Here is a tiny trained network, its code and every weight. The questions are about switching its units off for an input and a target symbol, where a switched-off unit gives its printed mean instead of its output.

import numpy as np


def w(rows, s, z=0):
    codes = np.array(rows[::2]) - 128.0
    scale = np.full(codes.shape[1], s)
    scale[-1] = z or s
    return codes * scale


def f(y):
    return y / 2 * (1 + np.tanh(0.7978845608 * (y + 0.044715 * y**3)))


def softmax(a):
    e = np.exp(a - a.max(-1, keepdims=True))
    return e / e.sum(-1, keepdims=True)


def log_softmax(a):
    a = a - a.max(-1, keepdims=True)
    return a - np.log(np.exp(a).sum(-1, keepdims=True))


def net(x, mask):
    ids = ['ΞΨβηθλμπτφ'.index(c) for c in x.split()]
    T = len(ids)
    res = E[ids] + P[:T]
    r = res
    for j in range(2):
        rows = slice(3 * j, 3 * j + 3)
        q, k, v = (r @ M[0][rows].T for M in (Q, K, V))
        z = softmax(np.where(np.tri(T) > 0, q @ k.T / 3**0.5, -1e9)) @ v
        o = O[0][rows]
        res = res + np.where(mask[j], z, o[:, -1]) @ o[:, :-1]
    y = f(res @ A[0][:, :-1].T + A[0][:, -1])
    res = res + np.where(mask[2:26], y, B[0][:, -1]) @ B[0][:, :-1]
    return log_softmax(res[-1] @ U[:, :-1].T + U[:, -1])


Q, K, V, O, A, B = {}, {}, {}, {}, {}, {}
E = w([
[132,115,96,99,115,157,40],'Ξ',
[122,113,213,103,158,100,57],'Ψ',
[93,132,186,188,148,92,50],'β',
[164,132,158,102,125,130,15],'η',
[94,126,53,140,101,160,39],'θ',
[120,125,104,152,131,140,7],'λ',
[79,168,142,174,60,124,54],'μ',
[61,106,111,171,150,118,95],'π',
[38,122,76,185,127,141,71],'τ',
[12,122,155,203,141,95,115],'φ',
],0.015)
P = w([
[155,117,116,103,173,102,157],'0',
[83,131,150,148,167,166,122],'1',
[47,197,142,101,172,134,71],'2',
[81,157,159,150,194,217,129],'3',
[117,193,124,113,116,90,83],'4',
[123,138,179,166,152,249,113],'5',
[175,154,100,161,74,104,126],'6',
[121,132,132,120,57,99,62],'7',
[128,82,166,168,121,230,131],'8',
[148,131,104,112,54,81,81],'9',
[159,64,146,167,80,183,130],'10',
[161,104,102,118,32,84,84],'11',
[160,49,137,165,50,157,131],'12',
[125,95,136,109,23,100,83],'13',
],0.018)
Q[0] = w([
[153,142,147,113,148,114,219],'head 0',
[130,106,129,81,136,118,175],'head 0',
[118,105,114,145,139,146,80],'head 0',
[145,208,121,140,110,71,99],'head 1',
[113,6,190,151,72,191,100],'head 1',
[155,155,146,154,175,195,168],'head 1',
],0.019)
K[0] = w([
[94,176,184,134,47,175,70],'head 0',
[100,134,170,192,87,219,127],'head 0',
[131,151,125,121,145,87,151],'head 0',
[158,159,158,183,81,199,148],'head 1',
[155,51,89,139,59,2,115],'head 1',
[65,251,122,77,141,98,77],'head 1',
],0.015)
V[0] = w([
[193,202,131,173,58,65,63],'head 0',
[221,74,19,4,113,164,150],'head 0',
[85,145,19,152,115,178,69],'head 0',
[65,137,223,159,115,48,173],'head 1',
[104,107,61,245,200,112,107],'head 1',
[75,121,30,141,71,171,199],'head 1',
],0.013)
O[0] = w([
[107,105,2,109,162,148,93,163],'head 0',
[119,81,153,88,147,123,159,161],'head 0',
[136,160,90,66,93,174,175,114],'head 0',
[197,112,92,128,97,84,134,92],'head 1',
[142,84,131,157,108,164,148,172],'head 1',
[151,133,125,150,175,159,147,6],'head 1',
],0.024,0.011)
A[0] = w([
[102,79,157,116,131,125,127,95],'neuron 0',
[147,118,103,122,95,33,152,76],'neuron 1',
[183,162,134,172,252,211,174,79],'neuron 2',
[164,232,108,198,134,115,128,100],'neuron 3',
[123,151,116,106,104,60,137,126],'neuron 4',
[123,105,121,56,94,165,206,169],'neuron 5',
[200,90,110,201,152,201,163,169],'neuron 6',
[162,211,172,83,145,141,120,141],'neuron 7',
[116,93,144,127,109,193,83,116],'neuron 8',
[143,109,186,80,88,162,154,140],'neuron 9',
[112,190,157,123,239,161,125,90],'neuron 10',
[131,111,198,104,127,121,156,121],'neuron 11',
[158,134,114,178,144,108,97,149],'neuron 12',
[112,137,166,179,158,95,124,111],'neuron 13',
[118,64,96,173,84,140,136,111],'neuron 14',
[143,210,123,83,98,143,219,89],'neuron 15',
[215,126,90,153,133,108,179,50],'neuron 16',
[133,128,109,197,126,170,49,106],'neuron 17',
[84,125,122,145,81,151,139,82],'neuron 18',
[138,96,173,70,125,130,205,10],'neuron 19',
[94,87,89,116,98,141,129,56],'neuron 20',
[105,107,106,172,142,66,114,97],'neuron 21',
[151,102,109,51,153,144,146,147],'neuron 22',
[125,154,63,125,143,112,96,101],'neuron 23',
],0.011,0.012)
B[0] = w([
[179,158,139,103,85,132,165,200],'neuron 0',
[136,158,111,87,139,207,195,173],'neuron 1',
[111,110,54,136,2,38,203,152],'neuron 2',
[100,56,174,120,189,137,55,185],'neuron 3',
[153,111,142,182,92,201,100,173],'neuron 4',
[119,206,123,127,145,72,53,207],'neuron 5',
[68,106,162,146,58,193,57,202],'neuron 6',
[81,103,92,161,125,153,150,150],'neuron 7',
[146,142,152,136,152,83,207,237],'neuron 8',
[102,114,98,166,147,97,163,193],'neuron 9',
[203,106,99,39,146,168,56,155],'neuron 10',
[155,149,66,157,97,121,159,162],'neuron 11',
[136,159,69,116,161,132,179,189],'neuron 12',
[160,141,83,75,114,155,153,160],'neuron 13',
[170,157,209,104,158,67,106,216],'neuron 14',
[197,65,102,49,134,188,53,145],'neuron 15',
[56,95,132,75,162,79,183,153],'neuron 16',
[142,136,120,112,164,105,199,249],'neuron 17',
[154,127,134,126,148,124,152,171],'neuron 18',
[163,112,154,118,216,195,150,155],'neuron 19',
[156,142,166,110,140,138,162,192],'neuron 20',
[164,135,124,101,97,139,75,194],'neuron 21',
[82,147,153,193,155,120,139,187],'neuron 22',
[95,78,131,122,96,149,164,171],'neuron 23',
],0.009,0.018)
U = w([
[84,167,142,79,192,129,185,64],'Ξ',
[125,144,176,132,169,245,69,148],'Ψ',
[77,100,40,56,144,199,170,122],'β',
[89,130,116,119,99,181,143,112],'η',
[115,91,6,140,201,103,69,254],'θ',
[181,173,108,64,130,114,115,109],'λ',
[22,188,105,50,122,99,69,198],'μ',
[118,154,99,52,93,241,78,66],'π',
[109,163,124,19,193,244,103,49],'τ',
[87,29,168,2,145,145,108,117],'φ',
],0.0037,0.0045)

Each question gives the input, a string of symbols that net reads in full, and the target symbol t.
The units are the heads (3 rows each of Q, K, V and O) and the neurons (one row each of A and B). Each row of codes is followed by its name. A weight is (code - 128) times the scale printed after its matrix; where a second scale follows, it is the last column's (O, A, B and U).
mask holds one flag per unit, heads first, then neurons. A switched-off unit (its flag False) gives its mean, the last column of its rows in O or B, instead of its output. The means were averaged over made-up inputs and are rounded, as every weight is.
A unit's drop is (log p(t) with every unit on - log p(t) with that unit switched off) / (log p(t) with every unit on - log p(t) with every unit switched off).
The circuit of an input: a set's keep is (log p(t) with only the set's units on - log p(t) with every unit switched off) / (log p(t) with every unit on - log p(t) with every unit switched off). Starting from the 12 units with the biggest drops (on a tie, the unit counted first), units are removed one at a time, each time the one whose removal leaves the highest keep (on an exact tie, the one counted first), for as long as the keep stays at least 0.8.
circuit, biggest first: the units of the circuit, biggest drop first
top k neurons: the k neurons with the biggest drops, biggest first
which heads matter: for each layer, one digit per head in row order, 1 if its drop is at least 0.15 and else 0, layers parted by /
input τ β Ψ η Ξ π β Ξ β π β η, target π: which heads matter	10
input η μ η θ λ, target φ: circuit, biggest first	head 0; neuron 5
input μ η φ η η η Ψ β η θ η, target β: which heads matter	11
input λ β β θ λ φ β π, target λ: circuit, biggest first	head 1; neuron 14
input φ Ψ η φ, target Ψ: circuit, biggest first	head 0
input Ξ η η Ξ Ψ, target Ξ: circuit, biggest first	head 0; neuron 9; neuron 22
input φ η φ φ Ξ, target φ: which heads matter	01
input β θ μ θ π, target β: top 2 neurons	neuron 2; neuron 17
input Ξ μ π Ψ Ξ β, target τ: which heads matter	01
input η φ Ξ β η η β λ μ τ η, target η: top 2 neurons	neuron 2; neuron 6
input η β Ξ φ β φ, target φ: which heads matter	10
input Ψ η η Ψ η β θ β μ λ π η λ φ, target λ: which heads matter	10
input φ φ π η π φ β π θ, target Ψ: circuit, biggest first	head 0; neuron 3
input η η θ φ β μ, target λ: which heads matter	01
input μ π β η η φ Ψ θ η λ, target β: which heads matter	10
input β β Ψ, target θ: circuit, biggest first	head 0; neuron 6
input η λ θ η η μ λ η η φ φ β Ξ η, target τ: circuit, biggest first	head 1
input η Ψ θ φ β η η π β τ Ψ, target η: top 2 neurons	neuron 2; neuron 6
input β η η η λ η Ξ η Ψ, target μ: which heads matter	01
input Ξ η Ξ β β η β β λ Ξ Ψ η η π, target Ξ: which heads matter	10
input θ μ η φ η π λ, target τ: circuit, biggest first	head 0; neuron 19
input β η Ψ β η β λ β τ η τ λ μ, target Ξ: which heads matter	01
input η β η λ Ψ η η φ μ τ β, target η: circuit, biggest first	head 1; neuron 2; neuron 6
input λ η β η η λ, target μ: which heads matter	11
